Each row is followed by its class.
10; 33; -4; 28; -19; 1; -13; 11; 23; 29; -1; 18; -3; 3; -6; 10; -6; -21; -22; -16; 3; -14; -1; 9; -29; -6; -30; -4; 9; 17; -30; 7; -5; -11; 9; -39; 3; 22; -8; -11; -11; 44; 2; -14; -20; -11; -9; 12; -3; 22; 6	R
23; -46; -23; -30; -9; 0; -11; 14; -26; -7; -13; -6; 1; 23; 31; 20; -11; -2; 3; 26; 0; -23; 8; 4; 12; -3; 11; 24; 8; 16; 1; 13; 4; -8; -22; -9; 6; -26; 3; -6; -18; -36; -13; 20; 17; 4; -6; 2; -5; -14; -4	V
3; -18; -1; 20; -5; 9; 5; -15; 13; -10; 17; 10; -2; -2; 22; -3; -27; 8; -23; 14; -6; -79; 25; -10; -3; -22; -6; 1; -11; 18; -21; -35; 7; -22; -49; 2; -3; -16; 5; 17; 11; 8; 23; -4; -1; 6; 1; 4; 14; 7; -5	D
43; -29; -21; -12; -11; 31; -25; 7; -36; 18; -10; 18; -2; 31; 11; -15; 5; 11; 3; 11; 8; -9; 17; 17; -21; 1; -19; 7; 0; 14; -9; -12; -13; -16; 4; -15; 1; -15; -12; 1; -9; 14; 5; 16; 1; 9; -8; -5; 9; -5; -15	R
-2; -27; -9; -2; -8; 11; 0; -4; 10; 0; -4; 5; 13; -2; -4; -14; 0; 10; 7; 0; 3; -11; 9; -2; 15; 1; -6; -13; 1; -19; -3; -42; 6; -4; -22; 12; -12; -16; 12; -1; -6; 44; -8; -5; -3; 5; 2; -4; 2; -17; 7	T
16; 2; 5; -55; -6; -38; 3; 7; -40; -27; 6; 3; 13; 4; 29; 16; -10; 20; -50; -16; -49; 17; 18; 4; -4; 33; 22; 23; 3; 4; 16; 9; 2; -9; -20; 8; 17; -5; 2; 6; 11; -65; -4; 20; 12; -8; -11; 2; 2; -3; 3	E
-38; 37; 16; 45; 7; 22; 8; -9; 34; -7; 28; -16; -3; -24; -19; -17; 14; -37; 7; -7; 9; 10; -20; -18; 14; 23; -4; -8; -7; -20; 20; -2; -2; 29; -1; 6; -5; 31; 6; -1; -2; 21; -10; -16; -4; 13; 16; -5; 4; -6; -1	B
8; -9; -18; 4; -11; -40; -18; 9; -3; 8; -9; 15; 15; 13; 4; 22; -26; 4; -4; -5; -8; -35; 0; 20; -22; -5; -4; -3; 6; 13; -5; -14; 9; -13; -20; -7; -4; -2; 0; 3; -4; 1; 0; 19; -2; -11; -7; -1; -8; 14; -10	R
-21; 22; 8; 60; -11; -1; -7; -1; 27; 9; 7; -18; -23; -26; -26; 10; 14; -17; 18; 10; 8; 4; -21; 5; 10; -32; 0; -6; -19; -27; 5; 22; 0; 27; 9; -2; -5; 19; -4; 11; -20; 15; 10; -10; 12; 12; 11; -1; -7; 13; 5	B
34; -8; -5; -38; -11; 37; -53; 2; -10; 17; 5; -5; 2; 16; -7; -36; 45; 0; -21; 18; 37; -17; 6; 17; -4; -24; -24; 20; 6; 23; -23; 14; -10; -21; 3; -19; 1; -7; -17; -4; -34; 33; -19; 4; -1; 18; -20; 2; -6; 14; 2	R
-15; 78; -18; 65; 1; 30; 30; -20; 14; 0; -1; -2; -10; 18; -1; -35; 6; 20; 16; -14; -8; -50; 22; 2; -37; -24; 21; -13; -40; 18; -12; -36; 2; -12; -39; 15; 8; -16; 4; 7; 13; -14; 43; -11; 14; 30; 1; -6; -1; -5; -25	U
19; -29; -7; 0; -10; -5; -32; 3; -5; 18; 18; -4; 4; 10; 3; 0; -17; -3; -15; 25; 16; -39; 23; 13; -25; -37; -20; 13; -2; 30; -14; 11; 2; -34; -17; 0; -4; -18; -11; -5; -32; -10; 7; 11; -2; 31; -14; -1; 9; -15; 4	R
-3; 51; 16; -19; 1; 25; 12; 20; -12; -3; 0; 2; -10; -11; -14; -27; 34; -12; -11; -38; 11; 30; -8; 4; 0; 41; 5; -12; -1; -33; -4; -23; 4; 7; 23; 4; -6; 16; -9; 1; 8; 24; -12; -19; -11; 5; 0; -20; -4; -14; 1	C
2; -51; 3; -38; -1; -4; 15; -14; -15; -28; 20; -19; 4; -20; 36; -67; -26; 3; -46; 28; 4; -66; 22; -12; 11; -2; 9; 15; 3; 21; -12; -26; 20; -36; -52; 14; 11; -26; -7; 14; 11; -35; -10; -2; -2; 30; 12; -13; 6; -27; 15	D
38; -29; -5; -37; -9; 30; -7; 0; -27; 19; 2; 16; 0; 23; -10; -33; 0; 21; -12; -1; 17; 3; 16; -9; -3; -5; 0; 24; 12; 27; -25; -22; -9; -19; 1; -21; 1; -17; -14; 5; -12; 35; -4; -4; 6; 8; -12; 2; 12; -7; -4	R
-1; 79; 24; -6; -16; 11; 1; 12; 17; 18; 3; -2; -5; 7; -28; -25; 41; 5; -6; -30; 0; 6; -3; 6; -7; 7; 19; -16; 8; -7; -19; -4; 6; 7; 15; -3; 10; 15; -13; -4; -3; 65; -7; -25; -19; -1; -2; -13; -21; 14; -1	C
